Below is a small trained network, with its code and all its weights. Each question gives an input and a target symbol and asks what happens when units are switched off, that is, made to give their printed mean instead of their output.

import numpy as np


def w(rows, s, z=0):
    codes = np.array(rows[::2]) - 128.0
    scale = np.full(codes.shape[1], s)
    scale[-1] = z or s
    return codes * scale


def norm(h):
    return h / np.sqrt((h * h).mean(-1, keepdims=True) + 1e-5)


def softmax(a):
    e = np.exp(a - a.max(-1, keepdims=True))
    return e / e.sum(-1, keepdims=True)


def log_softmax(a):
    a = a - a.max(-1, keepdims=True)
    return a - np.log(np.exp(a).sum(-1, keepdims=True))


def net(x, mask):
    ids = ['ΔΘΣαβγεζηλξτψ'.index(c) for c in x.split()]
    T = len(ids)
    res = E[ids] + P[:T]
    u = 0
    for l in range(3):
        r = norm(res)
        for j in range(2):
            rows = slice(2 * j, 2 * j + 2)
            q, k, v = (r @ M[l][rows].T for M in (Q, K, V))
            z = softmax(np.where(np.tri(T) > 0, q @ k.T / 2**0.5, -1e9)) @ v
            o = O[l][rows]
            res = res + np.where(mask[u + j], z, o[:, -1]) @ o[:, :-1]
        u += 2
    return log_softmax(norm(res)[-1] @ U[:, :-1].T + U[:, -1])


Q, K, V, O = {}, {}, {}, {}
E = w([
[104,39,99,142],'Δ',
[136,50,132,203],'Θ',
[86,79,100,156],'Σ',
[118,92,218,85],'α',
[51,153,128,54],'β',
[60,120,36,147],'γ',
[161,95,169,113],'ε',
[210,157,254,223],'ζ',
[175,86,62,85],'η',
[113,131,215,133],'λ',
[117,109,141,95],'ξ',
[177,52,158,133],'τ',
[67,112,127,66],'ψ',
],0.021)
P = w([
[73,254,25,107],'0',
[149,80,66,188],'1',
[144,98,83,125],'2',
[110,125,87,96],'3',
[101,133,75,82],'4',
[79,156,107,83],'5',
[111,162,73,92],'6',
[92,160,81,88],'7',
[113,175,70,73],'8',
[89,174,95,95],'9',
[115,179,52,60],'10',
],0.0091)
Q[0] = w([
[81,186,2,88],'0.h0',
[142,82,82,204],'0.h0',
[208,242,15,107],'0.h1',
[149,192,111,198],'0.h1',
],0.0084)
K[0] = w([
[130,185,110,126],'0.h0',
[119,113,89,76],'0.h0',
[131,2,153,133],'0.h1',
[147,91,138,130],'0.h1',
],0.016)
V[0] = w([
[106,87,212,211],'0.h0',
[155,197,64,64],'0.h0',
[180,165,254,62],'0.h1',
[86,212,96,103],'0.h1',
],0.0099)
O[0] = w([
[24,241,69,69,152],'0.h0',
[182,59,181,235,20],'0.h0',
[198,158,134,136,65],'0.h1',
[253,175,42,97,251],'0.h1',
],0.0064,0.0024)
Q[1] = w([
[91,110,70,253],'1.h0',
[118,130,176,160],'1.h0',
[85,218,174,184],'1.h1',
[128,112,210,129],'1.h1',
],0.014)
K[1] = w([
[89,106,9,57],'1.h0',
[130,86,167,113],'1.h0',
[106,142,236,164],'1.h1',
[205,96,169,108],'1.h1',
],0.015)
V[1] = w([
[9,136,127,130],'1.h0',
[158,128,217,134],'1.h0',
[205,163,208,199],'1.h1',
[121,220,108,153],'1.h1',
],0.014)
O[1] = w([
[157,2,29,171,45],'1.h0',
[132,224,37,136,220],'1.h0',
[103,214,219,139,2],'1.h1',
[20,59,210,143,42],'1.h1',
],0.011,0.0056)
Q[2] = w([
[87,184,73,100],'2.h0',
[147,82,98,88],'2.h0',
[2,158,165,220],'2.h1',
[96,53,144,226],'2.h1',
],0.013)
K[2] = w([
[54,85,52,2],'2.h0',
[173,204,228,202],'2.h0',
[40,3,44,24],'2.h1',
[87,175,21,32],'2.h1',
],0.0083)
V[2] = w([
[79,123,7,200],'2.h0',
[78,61,113,102],'2.h0',
[167,76,102,76],'2.h1',
[56,67,219,49],'2.h1',
],0.012)
O[2] = w([
[27,185,75,164,143],'2.h0',
[108,65,82,55,57],'2.h0',
[56,82,177,161,92],'2.h1',
[163,108,155,1,3],'2.h1',
],0.012,0.0028)
U = w([
[78,114,95,85,81],'Δ',
[123,90,136,124,32],'Θ',
[91,114,138,93,99],'Σ',
[216,197,98,95,47],'α',
[164,94,216,21,147],'β',
[70,60,173,105,156],'γ',
[160,204,247,163,253],'ε',
[49,195,127,62,109],'ζ',
[175,185,141,114,92],'η',
[157,125,174,99,154],'λ',
[147,189,191,117,128],'ξ',
[97,193,72,221,181],'τ',
[174,95,186,83,114],'ψ',
],0.013,0.0037)

Each question gives the input, a string of symbols that net reads in full, and the target symbol t.
The units are the heads (2 rows each of Q, K, V and O). Each row of codes is followed by its name. A weight is (code - 128) times the scale printed after its matrix; where a second scale follows, it is the last column's (O and U).
mask holds one flag per head, layer by layer. A switched-off head (its flag False) gives its mean, the last column of its rows in O, instead of its output. The means were averaged over made-up inputs and are rounded, as every weight is.
A unit's drop is (log p(t) with every unit on - log p(t) with that unit switched off) / (log p(t) with every unit on - log p(t) with every unit switched off).
The circuit of an input: a set's keep is (log p(t) with only the set's units on - log p(t) with every unit switched off) / (log p(t) with every unit on - log p(t) with every unit switched off). Starting from all 6 units, units are removed one at a time, each time the one whose removal leaves the highest keep (on an exact tie, the one counted first), for as long as the keep stays at least 0.8.
circuit, biggest first: the units of the circuit, biggest drop first
most important unit: the unit with the biggest drop
which heads matter: for each layer, one digit per head in row order, 1 if its drop is at least 0.15 and else 0, layers parted by /
input τ β τ ξ τ τ τ Δ ε, target τ: circuit, biggest first => 2.h1
input τ τ Θ ε ζ ε ζ, target τ: which heads matter => 01 / 10 / 11
input β ε ξ τ Δ, target β: circuit, biggest first => 1.h0; 0.h1; 0.h0
input γ β Δ, target γ: which heads matter => 00 / 10 / 00
input ψ β ψ τ β Δ τ Θ Θ Θ α, target ε: which heads matter => 11 / 11 / 11
input γ τ ψ β, target γ: circuit, biggest first => 1.h0; 0.h0
input τ τ τ ξ, target τ: which heads matter => 01 / 01 / 01
input β γ γ, target β: which heads matter => 11 / 10 / 01
input β β τ ξ, target β: circuit, biggest first => 0.h1; 1.h0; 0.h0; 2.h1
input τ β λ Σ β τ λ, target τ: circuit, biggest first => 0.h1; 0.h0; 2.h1; 1.h1
input β ζ τ τ τ ζ τ τ η, target β: circuit, biggest first => 0.h1; 0.h0; 1.h0
input ε τ γ, target ε: which heads matter => 11 / 10 / 00
input τ τ τ β τ τ β λ, target τ: circuit, biggest first => 0.h1; 2.h1; 1.h0
input ε ε τ ε ψ τ, target ε: circuit, biggest first => 1.h0
input β β γ, target β: circuit, biggest first => 1.h0; 0.h1; 0.h0; 2.h1
input β β β ε, target β: circuit, biggest first => 0.h1; 1.h0; 1.h1
input τ τ τ Σ τ ε γ β, target τ: which heads matter => 11 / 01 / 01
input β τ ε λ, target β: which heads matter => 11 / 10 / 00
input β ξ β τ τ ψ ε τ β, target β: which heads matter => 11 / 10 / 00
input α β β, target α: most important unit => 0.h1
